Below are the code and all the weights of a small trained network. Each question names an input and a target symbol and asks about switching units off, where a switched-off unit gives its printed mean instead of its output.

import numpy as np


def w(rows, s, z=0):
    codes = np.array(rows[::2]) - 128.0
    scale = np.full(codes.shape[1], s)
    scale[-1] = z or s
    return codes * scale


def norm(h):
    return h / np.sqrt((h * h).mean(-1, keepdims=True) + 1e-5)


def f(y):
    return np.maximum(y, 0)


def softmax(a):
    e = np.exp(a - a.max(-1, keepdims=True))
    return e / e.sum(-1, keepdims=True)


def log_softmax(a):
    a = a - a.max(-1, keepdims=True)
    return a - np.log(np.exp(a).sum(-1, keepdims=True))


def net(x, mask):
    ids = ['ΔΘΛΞΠΣΨΩαβγεζημτ'.index(c) for c in x.split()]
    T = len(ids)
    res = E[ids] + P[:T]
    u = 0
    for l in range(2):
        r = norm(res)
        for j in range(2):
            rows = slice(2 * j, 2 * j + 2)
            q, k, v = (r @ M[l][rows].T for M in (Q, K, V))
            z = softmax(np.where(np.tri(T) > 0, q @ k.T / 2**0.5, -1e9)) @ v
            o = O[l][rows]
            res = res + np.where(mask[u + j], z, o[:, -1]) @ o[:, :-1]
        u += 2
        y = f(norm(res) @ A[l][:, :-1].T + A[l][:, -1])
        res = res + np.where(mask[u : u + 12], y, B[l][:, -1]) @ B[l][:, :-1]
        u += 12
    return log_softmax(norm(res)[-1] @ U[:, :-1].T + U[:, -1])


Q, K, V, O, A, B = {}, {}, {}, {}, {}, {}
E = w([
[122,73,98,99,192,91,148,50,199,110,166,79],'Δ',
[156,115,129,90,190,92,116,44,153,102,125,56],'Θ',
[170,141,140,69,125,143,193,67,251,200,211,120],'Λ',
[208,175,96,142,64,148,79,62,174,165,208,65],'Ξ',
[141,82,91,93,191,94,107,61,189,49,164,64],'Π',
[134,105,121,106,148,62,112,42,196,170,153,39],'Σ',
[183,185,41,183,158,141,122,167,245,118,214,102],'Ψ',
[161,119,191,101,173,252,146,22,129,119,243,101],'Ω',
[185,176,127,85,183,72,102,96,184,26,101,70],'α',
[101,129,166,122,241,107,160,85,150,82,110,77],'β',
[130,185,186,119,198,71,129,83,195,173,85,51],'γ',
[220,165,144,91,228,116,102,138,86,167,164,202],'ε',
[96,175,59,134,213,58,236,98,119,212,117,80],'ζ',
[88,154,111,191,214,83,53,101,90,139,104,23],'η',
[117,179,27,156,199,127,180,76,25,117,129,81],'μ',
[200,115,191,197,89,124,194,167,117,100,118,118],'τ',
],0.0026)
P = w([
[144,3,65,180,120,167,103,40,192,153,32,242],'0',
[176,64,87,161,148,140,108,54,184,134,48,174],'1',
[194,94,107,161,158,115,124,52,171,126,71,136],'2',
[191,116,113,150,168,108,139,62,158,120,102,117],'3',
[180,134,117,145,163,104,144,73,145,121,123,102],'4',
[170,143,128,139,164,94,147,90,129,119,146,94],'5',
[159,150,137,126,158,92,155,108,117,115,164,84],'6',
[136,162,142,114,148,92,161,128,105,113,179,72],'7',
[121,168,151,105,143,90,163,144,100,112,207,59],'8',
[102,181,164,90,142,102,168,168,98,107,233,40],'9',
],0.0024)
Q[0] = w([
[83,74,102,143,19,183,96,174,86,153,31,254],'L0H0',
[122,136,172,126,107,122,143,181,109,131,202,117],'L0H0',
[154,154,146,128,153,120,164,142,104,122,200,74],'L0H1',
[178,135,137,129,182,68,153,78,168,108,173,48],'L0H1',
],0.0054)
K[0] = w([
[126,19,85,137,127,181,77,43,224,144,56,186],'L0H0',
[54,124,119,42,132,111,109,132,163,115,226,72],'L0H0',
[88,165,160,83,115,99,146,159,131,105,222,76],'L0H1',
[111,255,175,127,162,109,161,207,27,129,224,76],'L0H1',
],0.0038)
V[0] = w([
[89,94,2,159,154,165,195,91,45,141,203,136],'L0H0',
[143,183,81,74,233,70,41,73,181,170,164,132],'L0H0',
[124,133,73,179,76,73,142,142,121,106,96,14],'L0H1',
[151,207,161,172,132,96,104,232,17,149,100,219],'L0H1',
],0.0025)
O[0] = w([
[254,118,70,204,134,110,158,174,44,136,110,102,91],'L0H0',
[103,41,136,100,58,199,126,228,149,133,49,130,185],'L0H0',
[130,122,92,177,189,90,73,145,156,161,106,212,159],'L0H1',
[150,161,133,162,208,197,148,74,216,130,99,34,7],'L0H1',
],0.003,0.0019)
A[0] = w([
[110,101,148,101,115,84,133,160,119,111,181,111,182],'L0N0',
[52,79,102,72,141,119,72,142,133,118,133,125,61],'L0N1',
[147,111,109,136,146,147,104,132,103,188,154,177,120],'L0N2',
[125,130,118,117,94,160,172,126,152,111,88,45,120],'L0N3',
[121,122,159,177,58,185,153,183,93,122,58,146,6],'L0N4',
[41,125,78,160,106,183,133,207,58,162,60,110,49],'L0N5',
[160,176,119,159,154,116,130,110,97,140,131,122,109],'L0N6',
[150,149,92,114,99,140,104,100,155,115,130,78,46],'L0N7',
[151,134,157,148,91,177,135,191,81,143,160,145,81],'L0N8',
[3,131,159,92,139,122,86,140,116,127,123,184,21],'L0N9',
[35,110,116,102,80,92,109,167,59,105,93,174,61],'L0N10',
[69,137,139,115,148,118,123,57,148,109,98,95,59],'L0N11',
],0.0032,0.0015)
B[0] = w([
[164,98,122,121,119,173,129,102,125,112,51,168,252],'L0N0',
[109,135,220,89,129,132,141,121,208,80,93,161,182],'L0N1',
[127,156,142,123,153,181,132,126,92,131,107,178,179],'L0N2',
[108,31,129,121,69,178,126,161,103,106,96,106,176],'L0N3',
[139,210,173,144,167,65,139,85,147,115,199,130,150],'L0N4',
[170,8,250,105,150,110,98,167,227,94,173,94,138],'L0N5',
[83,98,155,81,92,172,97,119,158,126,125,164,225],'L0N6',
[140,175,106,156,123,134,148,163,55,157,94,123,150],'L0N7',
[103,124,109,174,127,131,116,14,187,139,67,150,174],'L0N8',
[92,191,159,115,97,155,169,147,214,172,133,72,138],'L0N9',
[160,183,192,120,177,99,115,175,131,96,235,164,159],'L0N10',
[76,135,79,116,91,134,139,81,43,141,113,115,177],'L0N11',
],0.0026,0.0018)
Q[1] = w([
[47,130,27,50,134,149,35,169,93,182,117,138],'L1H0',
[43,118,99,201,1,34,134,104,113,98,139,105],'L1H0',
[161,108,125,35,224,181,92,176,137,166,127,144],'L1H1',
[50,155,15,108,100,158,59,121,81,205,123,157],'L1H1',
],0.0075)
K[1] = w([
[149,31,120,144,66,144,117,148,145,130,24,180],'L1H0',
[125,138,116,132,139,52,81,97,121,140,145,254],'L1H0',
[114,70,151,138,81,206,160,208,127,119,81,38],'L1H1',
[157,40,106,137,71,143,118,112,157,128,28,196],'L1H1',
],0.0068)
V[1] = w([
[153,167,195,145,166,128,182,159,77,3,77,161],'L1H0',
[70,75,90,214,85,136,169,118,216,26,173,95],'L1H0',
[200,175,149,108,81,126,253,169,156,129,131,181],'L1H1',
[63,79,181,164,167,107,217,141,110,225,129,153],'L1H1',
],0.0034)
O[1] = w([
[183,53,157,216,165,143,82,50,159,94,126,147,249],'L1H0',
[90,75,162,227,38,2,183,141,157,128,165,53,137],'L1H0',
[100,194,140,209,103,148,189,92,141,62,86,193,221],'L1H1',
[245,151,162,72,139,70,190,90,164,70,74,79,98],'L1H1',
],0.0037,0.002)
A[1] = w([
[146,174,84,116,101,145,213,76,122,120,91,149,80],'L1N0',
[38,160,29,121,213,69,103,4,121,110,80,69,5],'L1N1',
[102,253,86,151,55,181,61,117,107,199,155,111,74],'L1N2',
[133,137,110,183,73,93,162,196,169,140,160,95,71],'L1N3',
[136,178,101,95,100,68,131,183,167,173,108,59,42],'L1N4',
[122,111,129,135,88,137,134,96,127,72,57,157,184],'L1N5',
[206,123,78,112,116,158,122,178,106,194,171,118,44],'L1N6',
[111,71,132,120,79,85,117,108,110,112,175,160,50],'L1N7',
[208,118,88,139,185,153,122,132,113,119,120,65,135],'L1N8',
[131,151,159,34,131,101,135,158,102,84,146,153,53],'L1N9',
[188,145,146,126,108,125,184,88,27,162,183,164,119],'L1N10',
[97,226,122,180,64,164,191,167,210,168,126,132,130],'L1N11',
],0.0045,0.0021)
B[1] = w([
[133,146,197,105,140,111,98,163,137,116,161,121,172],'L1N0',
[109,197,172,48,115,1,48,76,14,174,205,165,204],'L1N1',
[241,167,101,189,116,168,114,122,111,116,129,11,141],'L1N2',
[134,167,94,99,201,128,141,144,151,144,113,144,176],'L1N3',
[164,80,116,116,132,121,141,109,66,106,130,158,141],'L1N4',
[104,149,111,118,158,125,152,111,111,149,161,78,254],'L1N5',
[78,189,166,159,132,109,141,90,144,80,157,127,147],'L1N6',
[142,193,145,149,135,170,116,151,115,139,117,111,188],'L1N7',
[98,145,95,132,108,102,96,143,116,151,96,170,186],'L1N8',
[143,126,108,183,83,143,134,126,146,163,124,154,149],'L1N9',
[91,81,113,109,105,152,135,136,135,108,92,81,188],'L1N10',
[151,89,90,94,110,134,95,82,154,118,172,161,174],'L1N11',
],0.0058,0.0039)
U = w([
[153,97,94,137,63,132,218,134,42,128,150,185,94],'Δ',
[161,165,138,107,181,219,104,96,101,133,93,191,173],'Θ',
[168,198,154,88,99,107,163,156,131,104,76,126,1],'Λ',
[108,150,21,138,141,125,146,139,183,142,190,186,108],'Ξ',
[118,65,149,215,122,178,78,180,77,135,210,179,114],'Π',
[130,168,131,136,27,125,134,150,145,163,65,178,185],'Σ',
[91,187,134,177,197,134,152,212,127,189,156,96,103],'Ψ',
[187,176,95,164,73,173,112,136,84,143,157,67,107],'Ω',
[1,160,177,149,99,145,80,152,200,102,137,151,101],'α',
[167,102,160,193,170,108,161,62,175,89,143,114,197],'β',
[130,127,168,29,51,130,158,97,222,124,165,150,45],'γ',
[39,67,126,68,126,181,163,87,101,111,113,42,145],'ε',
[177,124,68,67,189,68,209,165,112,114,77,95,137],'ζ',
[169,25,143,108,133,85,47,164,159,146,76,102,154],'η',
[77,101,35,200,142,95,83,135,75,120,38,142,61],'μ',
[103,154,141,88,124,47,77,92,54,141,169,133,171],'τ',
],0.0091,0.0026)

Each question gives the input, a string of symbols that net reads in full, and the target symbol t.
The units are the heads (2 rows each of Q, K, V and O) and the neurons (one row each of A and B). Each row of codes is followed by its name. A weight is (code - 128) times the scale printed after its matrix; where a second scale follows, it is the last column's (O, A, B and U).
mask holds one flag per unit, layer by layer, with each layer's heads first. A switched-off unit (its flag False) gives its mean, the last column of its rows in O or B, instead of its output. The means were averaged over made-up inputs and are rounded, as every weight is.
A unit's drop is (log p(t) with every unit on - log p(t) with that unit switched off) / (log p(t) with every unit on - log p(t) with every unit switched off).
The circuit of an input: a set's keep is (log p(t) with only the set's units on - log p(t) with every unit switched off) / (log p(t) with every unit on - log p(t) with every unit switched off). Starting from the 12 units with the biggest drops (on a tie, the unit counted first), units are removed one at a time, each time the one whose removal leaves the highest keep (on an exact tie, the one counted first), for as long as the keep stays at least 0.8.
circuit, biggest first: the units of the circuit, biggest drop first
unit that matters most: the unit with the biggest drop
top k neurons: the k neurons with the biggest drops, biggest first
heads that matter: for each layer, one digit per head in row order, 1 if its drop is at least 0.15 and else 0, layers parted by /
input ε Λ τ Λ τ, target γ: circuit, biggest first : [L1H0, L1N11, L1N1]
input ε β β τ γ Δ ε Π Δ, target ε: circuit, biggest first : [L0H0, L1N1]
input α β τ ε α Π, target ε: top 2 neurons : [L1N5, L1N1]
input Θ ε ζ ε Π γ, target ε: unit that matters most : L0H0
input Δ τ Π γ Δ, target γ: heads that matter : 11 / 01
input Θ Ψ β τ ε τ Ξ η γ, target η: heads that matter : 10 / 01
input τ α Π μ α Π, target μ: circuit, biggest first : [L0H0, L1N8]
input ε μ Ξ Π τ ε β τ τ, target β: heads that matter : 10 / 00
input γ τ τ τ Δ τ, target ζ: top 2 neurons : [L1N3, L1N1]
input Ω β Λ ε τ τ ε, target β: heads that matter : 01 / 10
input Θ Π α α η α, target η: circuit, biggest first : [L0H0, L1H1, L1N1]
input ε τ Ω Π τ, target ε: heads that matter : 11 / 00
input τ τ ε τ τ ζ γ Ω, target ε: top 2 neurons : [L1N10, L1N1]
input Π ε Λ α τ τ τ τ τ Ξ, target Ω: top 2 neurons : [L1N2, L0N7]
input Δ Π τ τ τ α τ, target Π: circuit, biggest first : [L1H1]
input τ τ Ξ τ τ ε τ ε, target β: heads that matter : 00 / 10
input Π Ξ Ψ τ Ξ Ψ Θ α τ, target Ω: top 2 neurons : [L1N2, L0N0]
input Π γ Δ η, target η: heads that matter : 10 / 00
input ε Θ Π τ β Ξ Θ Δ Δ Ψ, target Ξ: heads that matter : 10 / 00
input Δ Π β, target β: unit that matters most : L0H1
input τ τ τ ε, target Θ: heads that matter : 11 / 10
input Δ τ Ξ τ ε τ Δ Δ ε Ψ, target Ξ: top 2 neurons : [L1N11, L1N3]
input τ Ψ Ξ Θ Δ Ψ Θ, target Ψ: heads that matter : 11 / 01
input Π μ γ Ψ Δ γ, target γ: heads that matter : 11 / 00
input Δ ε τ τ Ψ α Θ, target α: top 3 neurons : [L0N1, L1N1, L0N10]
input ε τ Λ β Π, target β: heads that matter : 11 / 00
input τ τ ζ Ψ τ ε τ, target Θ: circuit, biggest first : [L1H0]
input Δ Δ Ω τ τ β ε Ξ ε, target Ω: heads that matter : 00 / 11
input η Ξ Δ Θ Δ α τ Π τ, target Ψ: top 2 neurons : [L1N3, L1N1]
input τ τ ε τ ε γ τ Σ ε τ, target Δ: top 4 neurons : [L1N4, L1N9, L1N1, L1N5]
